Here is a tiny trained network, its code and every weight. The questions are about switching its units off for an input and a target symbol, where a switched-off unit gives its printed mean instead of its output.

import numpy as np


def w(rows, s, z=0):
    codes = np.array(rows[::2]) - 128.0
    scale = np.full(codes.shape[1], s)
    scale[-1] = z or s
    return codes * scale


def norm(h):
    return h / np.sqrt((h * h).mean(-1, keepdims=True) + 1e-5)


def f(y):
    return np.maximum(y, 0)


def softmax(a):
    e = np.exp(a - a.max(-1, keepdims=True))
    return e / e.sum(-1, keepdims=True)


def log_softmax(a):
    a = a - a.max(-1, keepdims=True)
    return a - np.log(np.exp(a).sum(-1, keepdims=True))


def net(x, mask):
    ids = ['ΔΛΞΣΦΩαβγεζητ'.index(c) for c in x.split()]
    T = len(ids)
    res = E[ids] + P[:T]
    u = 0
    for l in range(3):
        q, k, v = (norm(res) @ M[l].T for M in (Q, K, V))
        z = softmax(np.where(np.tri(T) > 0, q @ k.T / 2**0.5, -1e9)) @ v
        res = res + np.where(mask[u], z, O[l][:, -1]) @ O[l][:, :-1]
        u += 1
        y = f(norm(res) @ A[l][:, :-1].T + A[l][:, -1])
        res = res + np.where(mask[u : u + 12], y, B[l][:, -1]) @ B[l][:, :-1]
        u += 12
    return log_softmax(norm(res)[-1] @ U[:, :-1].T + U[:, -1])


Q, K, V, O, A, B = {}, {}, {}, {}, {}, {}
E = w([
[108,145,94,65,161],'Δ',
[94,101,156,161,194],'Λ',
[92,145,109,106,176],'Ξ',
[109,113,144,173,140],'Σ',
[111,66,152,153,92],'Φ',
[102,135,131,110,220],'Ω',
[54,173,121,175,255],'α',
[114,34,187,176,80],'β',
[101,165,121,142,167],'γ',
[153,126,211,148,195],'ε',
[77,122,136,149,178],'ζ',
[116,77,99,48,91],'η',
[175,75,120,69,82],'τ',
],0.0075)
P = w([
[115,124,130,141,119],'0',
[149,143,9,214,149],'1',
[75,48,165,75,190],'2',
[139,125,132,124,161],'3',
[121,171,130,143,121],'4',
[89,58,157,86,173],'5',
[156,125,144,129,157],'6',
[121,175,137,141,122],'7',
[75,78,162,88,162],'8',
[180,113,152,127,148],'9',
[121,181,147,138,127],'10',
[65,76,198,89,155],'11',
[155,116,138,133,166],'12',
],0.014)
Q[0] = w([
[9,130,209,55,108],'0.h1',
[19,235,239,65,31],'0.h1',
],0.015)
K[0] = w([
[152,142,196,43,107],'0.h1',
[108,139,250,86,154],'0.h1',
],0.024)
V[0] = w([
[94,88,1,189,149],'0.h1',
[47,140,84,89,55],'0.h1',
],0.0077)
O[0] = w([
[103,160,254,54,105,254],'0.h1',
[95,86,95,108,76,108],'0.h1',
],0.0062,0.0049)
A[0] = w([
[157,192,141,243,50,115],'0.n1',
[142,121,142,167,155,168],'0.n2',
[216,250,63,111,90,81],'0.n3',
[112,150,165,132,122,97],'0.n4',
[159,88,144,86,92,137],'0.n5',
[179,81,90,150,131,181],'0.n6',
[188,109,93,99,67,89],'0.n7',
[77,111,146,148,106,67],'0.n8',
[200,247,74,196,136,189],'0.n9',
[88,45,81,130,166,40],'0.n10',
[108,105,98,111,59,114],'0.n11',
[102,233,104,117,56,5],'0.n12',
],0.016,0.0032)
B[0] = w([
[123,154,74,43,246,202],'0.n1',
[120,125,97,96,127,175],'0.n2',
[212,185,204,252,53,203],'0.n3',
[129,145,115,88,182,190],'0.n4',
[123,173,98,148,174,191],'0.n5',
[138,70,90,126,174,150],'0.n6',
[189,132,102,159,154,150],'0.n7',
[123,135,132,73,116,165],'0.n8',
[151,219,88,22,51,254],'0.n9',
[99,129,227,203,123,228],'0.n10',
[108,189,90,133,149,154],'0.n11',
[49,126,221,166,120,180],'0.n12',
],0.025,0.0081)
Q[1] = w([
[118,125,177,158,234],'1.h1',
[4,169,212,215,54],'1.h1',
],0.013)
K[1] = w([
[112,209,91,170,221],'1.h1',
[232,158,254,123,208],'1.h1',
],0.018)
V[1] = w([
[3,177,147,91,92],'1.h1',
[152,52,217,56,109],'1.h1',
],0.017)
O[1] = w([
[16,141,28,49,26,254],'1.h1',
[216,95,218,2,92,57],'1.h1',
],0.0076,0.0092)
A[1] = w([
[196,145,56,112,170,122],'1.n1',
[139,34,252,114,80,3],'1.n2',
[59,59,87,158,154,143],'1.n3',
[149,134,163,110,160,138],'1.n4',
[155,110,195,109,23,94],'1.n5',
[126,124,126,135,126,109],'1.n6',
[194,202,175,96,92,68],'1.n7',
[240,121,47,131,94,47],'1.n8',
[152,88,150,91,50,76],'1.n9',
[210,31,136,205,220,60],'1.n10',
[221,186,166,178,58,71],'1.n11',
[157,109,100,56,127,102],'1.n12',
],0.014,0.0027)
B[1] = w([
[124,105,163,112,117,208],'1.n1',
[177,193,139,114,158,251],'1.n2',
[143,168,132,131,112,215],'1.n3',
[143,132,119,118,108,177],'1.n4',
[126,94,112,131,182,212],'1.n5',
[124,129,131,128,126,130],'1.n6',
[85,125,91,149,123,254],'1.n7',
[172,157,103,93,70,163],'1.n8',
[126,107,172,148,118,149],'1.n9',
[104,93,70,252,153,176],'1.n10',
[103,114,55,140,180,220],'1.n11',
[167,112,159,172,135,210],'1.n12',
],0.035,0.0052)
Q[2] = w([
[3,120,193,127,89],'2.h1',
[64,98,157,66,161],'2.h1',
],0.02)
K[2] = w([
[5,30,124,107,87],'2.h1',
[127,2,154,63,62],'2.h1',
],0.015)
V[2] = w([
[246,144,182,153,139],'2.h1',
[215,215,75,109,174],'2.h1',
],0.013)
O[2] = w([
[117,133,2,91,110,96],'2.h1',
[237,192,106,152,133,253],'2.h1',
],0.0092,0.006)
A[2] = w([
[84,146,131,114,48,84],'2.n1',
[132,18,123,246,172,13],'2.n2',
[144,98,156,110,81,87],'2.n3',
[69,121,107,199,98,110],'2.n4',
[53,63,210,141,108,15],'2.n5',
[152,113,60,184,72,133],'2.n6',
[146,124,59,67,127,176],'2.n7',
[67,7,114,89,204,55],'2.n8',
[73,34,58,100,176,2],'2.n9',
[129,29,29,103,207,15],'2.n10',
[108,104,104,49,59,66],'2.n11',
[106,110,216,103,87,114],'2.n12',
],0.021,0.0043)
B[2] = w([
[79,56,105,140,101,189],'2.n1',
[6,105,183,237,243,214],'2.n2',
[99,136,66,110,138,132],'2.n3',
[213,88,117,133,113,223],'2.n4',
[116,223,246,185,137,187],'2.n5',
[134,81,205,51,156,197],'2.n6',
[131,47,161,145,106,255],'2.n7',
[68,10,54,48,175,182],'2.n8',
[209,165,20,136,156,156],'2.n9',
[160,143,162,232,2,161],'2.n10',
[174,194,194,187,197,203],'2.n11',
[162,118,82,98,61,195],'2.n12',
],0.034,0.0072)
U = w([
[148,18,197,99,97,148],'Δ',
[64,85,150,234,178,112],'Λ',
[218,95,196,82,180,53],'Ξ',
[101,195,125,63,184,88],'Σ',
[188,141,76,59,36,253],'Φ',
[198,90,137,220,26,82],'Ω',
[38,234,69,132,104,128],'α',
[108,185,220,191,8,42],'β',
[81,99,65,48,211,139],'γ',
[46,121,211,55,127,150],'ε',
[192,194,21,203,154,45],'ζ',
[48,102,67,149,42,237],'η',
[174,63,50,127,160,202],'τ',
],0.011,0.004)

Each question gives the input, a string of symbols that net reads in full, and the target symbol t.
The units are the heads (2 rows each of Q, K, V and O) and the neurons (one row each of A and B). Each row of codes is followed by its name. A weight is (code - 128) times the scale printed after its matrix; where a second scale follows, it is the last column's (O, A, B and U).
mask holds one flag per unit, layer by layer, with each layer's heads first. A switched-off unit (its flag False) gives its mean, the last column of its rows in O or B, instead of its output. The means were averaged over made-up inputs and are rounded, as every weight is.
A unit's drop is (log p(t) with every unit on - log p(t) with that unit switched off) / (log p(t) with every unit on - log p(t) with every unit switched off).
The circuit of an input: a set's keep is (log p(t) with only the set's units on - log p(t) with every unit switched off) / (log p(t) with every unit on - log p(t) with every unit switched off). Starting from the 12 units with the biggest drops (on a tie, the unit counted first), units are removed one at a time, each time the one whose removal leaves the highest keep (on an exact tie, the one counted first), for as long as the keep stays at least 0.8.
circuit, biggest first: the units of the circuit, biggest drop first
k most important neurons: the k neurons with the biggest drops, biggest first
top k neurons in layer l: the k neurons of layer l with the biggest drops, biggest first
input τ Φ Φ α ε, target Φ: circuit, biggest first	0.h1; 0.n9
input Σ ζ η Δ Φ, target γ: top neuron in layer 2	2.n8
input Λ Ξ α α Ξ Λ Λ, target τ: 3 most important neurons	0.n9; 0.n12; 1.n12
input β Δ ζ Ω ζ Δ α, target Σ: 3 most important neurons	0.n9; 0.n12; 0.n3
input α ε ζ, target Ξ: 4 most important neurons	1.n2; 0.n10; 0.n3; 0.n12
input ε Φ γ Ω Δ ε ζ Δ, target Φ: circuit, biggest first	0.n9; 0.h1
input γ β Σ Λ Ω, target Δ: 2 most important neurons	0.n9; 2.n7
input ζ Σ Φ Λ τ Ξ β, target γ: top 3 neurons in layer 1	1.n2; 1.n12; 1.n9
input β ε ε ζ Δ τ γ, target Σ: top 2 neurons in layer 2	2.n7; 2.n4
input Φ Φ Φ γ Ξ ε Δ ζ, target Φ: circuit, biggest first	0.n9; 0.h1
input α Δ Σ ζ τ ζ Ω ε β τ Δ β Ξ, target Φ: circuit, biggest first	0.n10; 2.n2; 0.n1; 1.h1
input Λ Λ Δ γ τ η τ η Λ τ, target τ: top 2 neurons in layer 2	2.n8; 2.n9
input τ Δ η Λ γ ζ, target Ξ: 3 most important neurons	0.n3; 1.n2; 0.n9
input Ω Λ Σ τ Δ Σ τ η γ τ, target Ω: top 2 neurons in layer 2	2.n10; 2.n7
input Φ Δ Φ γ Ω γ Δ Σ η α τ, target ζ: circuit, biggest first	0.n3; 0.h1; 1.n11; 0.n1
input Ξ α β ε Σ Ω τ α ε ζ Ξ Φ ζ, target β: 4 most important neurons	0.n1; 0.n3; 1.n2; 2.n5
input Δ Ω Ω τ β τ β β τ Φ, target η: top 2 neurons in layer 2	2.n1; 2.n2
input ε γ β γ ζ ε ε, target Ξ: 3 most important neurons	0.n9; 0.n3; 0.n4
input ε ζ η Φ γ β β, target Ξ: 3 most important neurons	0.n9; 0.n12; 0.n3
input η Δ τ α Δ α ζ η τ Ξ Λ, target Ξ: top 3 neurons in layer 2	2.n11; 2.n7; 2.n12
input Φ ε α ζ Ω Ξ τ Δ ζ γ Ω β ε, target α: top 2 neurons in layer 1	1.n10; 1.n7
input Ω α ζ Σ Φ Λ Φ ζ, target ε: top neuron in layer 2	2.n7
input ζ Δ β Δ α Σ Ξ, target γ: 4 most important neurons	0.n9; 0.n3; 0.n10; 2.n8
input Φ Ω τ Λ γ τ Δ τ Ξ Φ γ τ ζ, target α: top neuron in layer 0	0.n3
input Λ β ζ Σ Σ, target Σ: 4 most important neurons	0.n1; 0.n9; 2.n11; 0.n12
